Below are the code and all the weights of a small trained network. Each question names an input and a target symbol and asks about switching units off, where a switched-off unit gives its printed mean instead of its output.

import numpy as np


def w(rows, s, z=0):
    codes = np.array(rows[::2]) - 128.0
    scale = np.full(codes.shape[1], s)
    scale[-1] = z or s
    return codes * scale


def f(y):
    return y / 2 * (1 + np.tanh(0.7978845608 * (y + 0.044715 * y**3)))


def softmax(a):
    e = np.exp(a - a.max(-1, keepdims=True))
    return e / e.sum(-1, keepdims=True)


def log_softmax(a):
    a = a - a.max(-1, keepdims=True)
    return a - np.log(np.exp(a).sum(-1, keepdims=True))


def net(x, mask):
    ids = ['ΘΣαδζπτφψω'.index(c) for c in x.split()]
    T = len(ids)
    res = E[ids] + P[:T]
    u = 0
    for l in range(3):
        r = res
        for j in range(2):
            rows = slice(3 * j, 3 * j + 3)
            q, k, v = (r @ M[l][rows].T for M in (Q, K, V))
            z = softmax(np.where(np.tri(T) > 0, q @ k.T / 3**0.5, -1e9)) @ v
            o = O[l][rows]
            res = res + np.where(mask[u + j], z, o[:, -1]) @ o[:, :-1]
        u += 2
        y = f(res @ A[l][:, :-1].T + A[l][:, -1])
        res = res + np.where(mask[u : u + 8], y, B[l][:, -1]) @ B[l][:, :-1]
        u += 8
    return log_softmax(res[-1] @ U[:, :-1].T + U[:, -1])


Q, K, V, O, A, B = {}, {}, {}, {}, {}, {}
E = w([
[7,75,110,110],'Θ',
[20,121,116,156],'Σ',
[162,128,173,65],'α',
[182,238,118,156],'δ',
[127,140,211,57],'ζ',
[104,145,110,159],'π',
[77,64,56,145],'τ',
[103,157,127,153],'φ',
[160,97,85,117],'ψ',
[64,212,241,109],'ω',
],0.015)
P = w([
[96,174,26,181],'0',
[111,146,211,160],'1',
[52,198,116,73],'2',
[86,74,120,211],'3',
[64,222,154,95],'4',
[102,92,156,224],'5',
[58,193,117,105],'6',
[112,112,186,243],'7',
[69,217,155,85],'8',
[135,72,197,228],'9',
[92,183,139,60],'10',
[186,2,211,184],'11',
[107,136,103,21],'12',
],0.0082)
Q[0] = w([
[181,120,172,97],'0.h0',
[8,2,100,198],'0.h0',
[165,141,72,96],'0.h0',
[152,137,92,77],'0.h1',
[136,95,142,117],'0.h1',
[184,86,199,137],'0.h1',
],0.009)
K[0] = w([
[172,173,104,160],'0.h0',
[88,22,182,133],'0.h0',
[11,109,128,205],'0.h0',
[138,112,144,177],'0.h1',
[128,147,162,117],'0.h1',
[129,132,138,64],'0.h1',
],0.011)
V[0] = w([
[153,119,165,200],'0.h0',
[255,73,151,64],'0.h0',
[136,141,125,123],'0.h0',
[138,132,196,81],'0.h1',
[68,177,196,239],'0.h1',
[74,197,106,99],'0.h1',
],0.0089)
O[0] = w([
[91,125,105,178,130],'0.h0',
[143,62,93,87,2],'0.h0',
[89,56,113,175,134],'0.h0',
[122,119,113,182,108],'0.h1',
[83,202,96,191,231],'0.h1',
[172,141,255,112,203],'0.h1',
],0.0087,0.0088)
A[0] = w([
[83,96,186,200,3],'0.n0',
[31,232,104,138,66],'0.n1',
[204,93,206,254,245],'0.n2',
[120,154,166,238,163],'0.n3',
[58,112,164,120,93],'0.n4',
[166,160,203,183,210],'0.n5',
[40,93,167,77,125],'0.n6',
[55,33,179,153,161],'0.n7',
],0.0069,0.0042)
B[0] = w([
[250,27,98,76,147],'0.n0',
[148,133,141,40,251],'0.n1',
[119,95,115,207,208],'0.n2',
[96,49,117,154,246],'0.n3',
[246,183,122,125,150],'0.n4',
[117,77,98,143,240],'0.n5',
[190,153,93,254,147],'0.n6',
[142,105,193,204,144],'0.n7',
],0.0082,0.012)
Q[1] = w([
[12,158,138,110],'1.h0',
[166,88,122,163],'1.h0',
[157,87,72,122],'1.h0',
[106,67,150,167],'1.h1',
[150,96,86,143],'1.h1',
[80,73,156,213],'1.h1',
],0.011)
K[1] = w([
[120,75,131,217],'1.h0',
[120,167,56,62],'1.h0',
[72,109,173,23],'1.h0',
[190,189,125,190],'1.h1',
[154,138,34,117],'1.h1',
[254,147,112,242],'1.h1',
],0.0086)
V[1] = w([
[177,118,137,18],'1.h0',
[62,135,47,186],'1.h0',
[120,91,93,192],'1.h0',
[211,197,117,181],'1.h1',
[2,138,133,96],'1.h1',
[94,142,165,203],'1.h1',
],0.0093)
O[1] = w([
[49,133,86,188,6],'1.h0',
[200,132,96,4,180],'1.h0',
[254,209,96,16,179],'1.h0',
[229,114,162,224,151],'1.h1',
[69,52,80,92,141],'1.h1',
[159,45,155,153,235],'1.h1',
],0.0079,0.013)
A[1] = w([
[141,84,180,108,133],'1.n0',
[28,118,1,133,172],'1.n1',
[100,63,105,112,156],'1.n2',
[155,192,105,176,84],'1.n3',
[9,159,81,79,101],'1.n4',
[148,151,187,31,211],'1.n5',
[140,161,194,89,255],'1.n6',
[58,118,151,103,71],'1.n7',
],0.0097,0.0039)
B[1] = w([
[168,80,108,167,175],'1.n0',
[198,226,200,39,130],'1.n1',
[166,180,230,45,139],'1.n2',
[28,26,210,66,126],'1.n3',
[174,229,205,36,131],'1.n4',
[95,123,39,112,253],'1.n5',
[20,89,4,133,206],'1.n6',
[129,3,202,112,125],'1.n7',
],0.0057,0.021)
Q[2] = w([
[150,27,160,173],'2.h0',
[170,148,113,109],'2.h0',
[60,158,79,113],'2.h0',
[176,79,2,95],'2.h1',
[31,162,107,50],'2.h1',
[183,46,167,141],'2.h1',
],0.0077)
K[2] = w([
[98,107,198,61],'2.h0',
[151,92,115,137],'2.h0',
[193,122,78,142],'2.h0',
[156,48,221,106],'2.h1',
[169,25,2,154],'2.h1',
[91,174,159,77],'2.h1',
],0.0084)
V[2] = w([
[132,134,39,196],'2.h0',
[132,68,160,86],'2.h0',
[172,136,129,11],'2.h0',
[159,222,177,145],'2.h1',
[174,139,75,140],'2.h1',
[101,194,38,68],'2.h1',
],0.011)
O[2] = w([
[167,47,152,112,106],'2.h0',
[118,206,131,182,163],'2.h0',
[129,166,66,183,225],'2.h0',
[98,12,91,125,112],'2.h1',
[155,123,94,179,111],'2.h1',
[155,129,63,94,8],'2.h1',
],0.011,0.017)
A[2] = w([
[140,56,83,159,96],'2.n0',
[129,224,57,149,177],'2.n1',
[183,8,131,171,180],'2.n2',
[155,106,176,162,132],'2.n3',
[196,130,128,146,46],'2.n4',
[158,100,88,81,3],'2.n5',
[144,120,98,66,89],'2.n6',
[158,144,108,61,133],'2.n7',
],0.012,0.0044)
B[2] = w([
[199,8,110,126,173],'2.n0',
[147,142,60,71,254],'2.n1',
[34,139,146,14,203],'2.n2',
[129,244,183,105,166],'2.n3',
[232,157,194,152,150],'2.n4',
[139,200,231,168,139],'2.n5',
[255,74,198,212,146],'2.n6',
[236,5,158,155,155],'2.n7',
],0.0063,0.024)
U = w([
[39,98,122,67,249],'Θ',
[91,157,148,9,146],'Σ',
[73,153,113,148,173],'α',
[254,51,190,93,99],'δ',
[151,198,186,141,79],'ζ',
[132,86,95,107,43],'π',
[164,126,122,118,111],'τ',
[102,69,97,47,2],'φ',
[164,110,119,128,76],'ψ',
[64,145,169,178,252],'ω',
],0.0084,0.0049)

Each question gives the input, a string of symbols that net reads in full, and the target symbol t.
The units are the heads (3 rows each of Q, K, V and O) and the neurons (one row each of A and B). Each row of codes is followed by its name. A weight is (code - 128) times the scale printed after its matrix; where a second scale follows, it is the last column's (O, A, B and U).
mask holds one flag per unit, layer by layer, with each layer's heads first. A switched-off unit (its flag False) gives its mean, the last column of its rows in O or B, instead of its output. The means were averaged over made-up inputs and are rounded, as every weight is.
A unit's drop is (log p(t) with every unit on - log p(t) with that unit switched off) / (log p(t) with every unit on - log p(t) with every unit switched off).
unit that matters most: the unit with the biggest drop
k most important neurons: the k neurons with the biggest drops, biggest first
top k neurons in layer l: the k neurons of layer l with the biggest drops, biggest first
input Θ δ δ δ Θ α ζ τ, target ω: top neuron in layer 1 => [1.n7]
input ω Σ α δ Θ, target δ: 3 most important neurons => [0.n2, 2.n7, 2.n6]
input δ Θ Σ Θ ω φ, target δ: 3 most important neurons => [0.n6, 0.n4, 1.n6]
input α δ Θ α, target Θ: 2 most important neurons => [0.n3, 0.n2]
input ψ δ ψ, target δ: top 2 neurons in layer 2 => [2.n6, 2.n2]
input ω Θ α ω, target ζ: 4 most important neurons => [0.n1, 0.n3, 1.n6, 1.n5]
input Θ ζ Σ δ, target ω: 4 most important neurons => [1.n5, 0.n2, 0.n6, 0.n3]
input ψ ω δ Σ π ζ Σ δ δ Σ δ δ, target φ: 4 most important neurons => [2.n2, 0.n6, 0.n2, 0.n3]
input Σ ψ ω α α δ φ ω τ, target ω: 4 most important neurons => [1.n5, 1.n6, 0.n0, 2.n1]
input Θ ψ δ Σ, target ω: 3 most important neurons => [0.n1, 0.n2, 0.n6]
input Σ δ Σ Θ ζ δ ψ Σ, target α: 4 most important neurons => [0.n1, 1.n7, 0.n3, 1.n4]
input α Θ δ δ δ ω Θ Σ Σ δ α, target δ: 3 most important neurons => [0.n2, 0.n3, 0.n1]
input ω ω δ δ δ δ Σ ψ α Θ, target ζ: top 4 neurons in layer 1 => [1.n6, 1.n5, 1.n2, 1.n7]
input ω φ ζ Σ Σ Σ δ δ δ δ, target ζ: 2 most important neurons => [1.n5, 0.n3]
input Θ Σ ω Σ δ Σ Σ ω, target ω: 2 most important neurons => [0.n0, 0.n2]
input Σ δ δ τ Σ δ δ ζ δ δ, target α: unit that matters most => 0.n1
input Σ Θ δ δ ζ Σ Θ ω, target α: 3 most important neurons => [0.n1, 1.n4, 0.n3]
input δ δ ω Σ ψ δ δ, target δ: top 2 neurons in layer 2 => [2.n7, 2.n2]
input Θ δ δ Σ α α δ δ δ ω Θ Θ, target ω: top 2 neurons in layer 1 => [1.n7, 1.n5]
input δ π ψ δ φ, target δ: unit that matters most => 1.h0
input Θ Θ δ φ δ δ Σ δ τ α, target ω: top 3 neurons in layer 0 => [0.n2, 0.n1, 0.n6]
input Σ δ Σ δ Θ ω Σ Θ δ π, target α: top 3 neurons in layer 0 => [0.n1, 0.n3, 0.n2]
input ζ δ δ δ τ Σ δ ζ π Σ Σ δ α, target δ: top 2 neurons in layer 0 => [0.n2, 0.n1]
input ω Σ Θ Σ φ τ π ω δ Θ ω δ, target ζ: top 2 neurons in layer 0 => [0.n6, 0.n3]
input δ δ Θ δ Θ Σ Σ δ ψ Σ δ, target Σ: top 2 neurons in layer 1 => [1.n6, 1.n5]
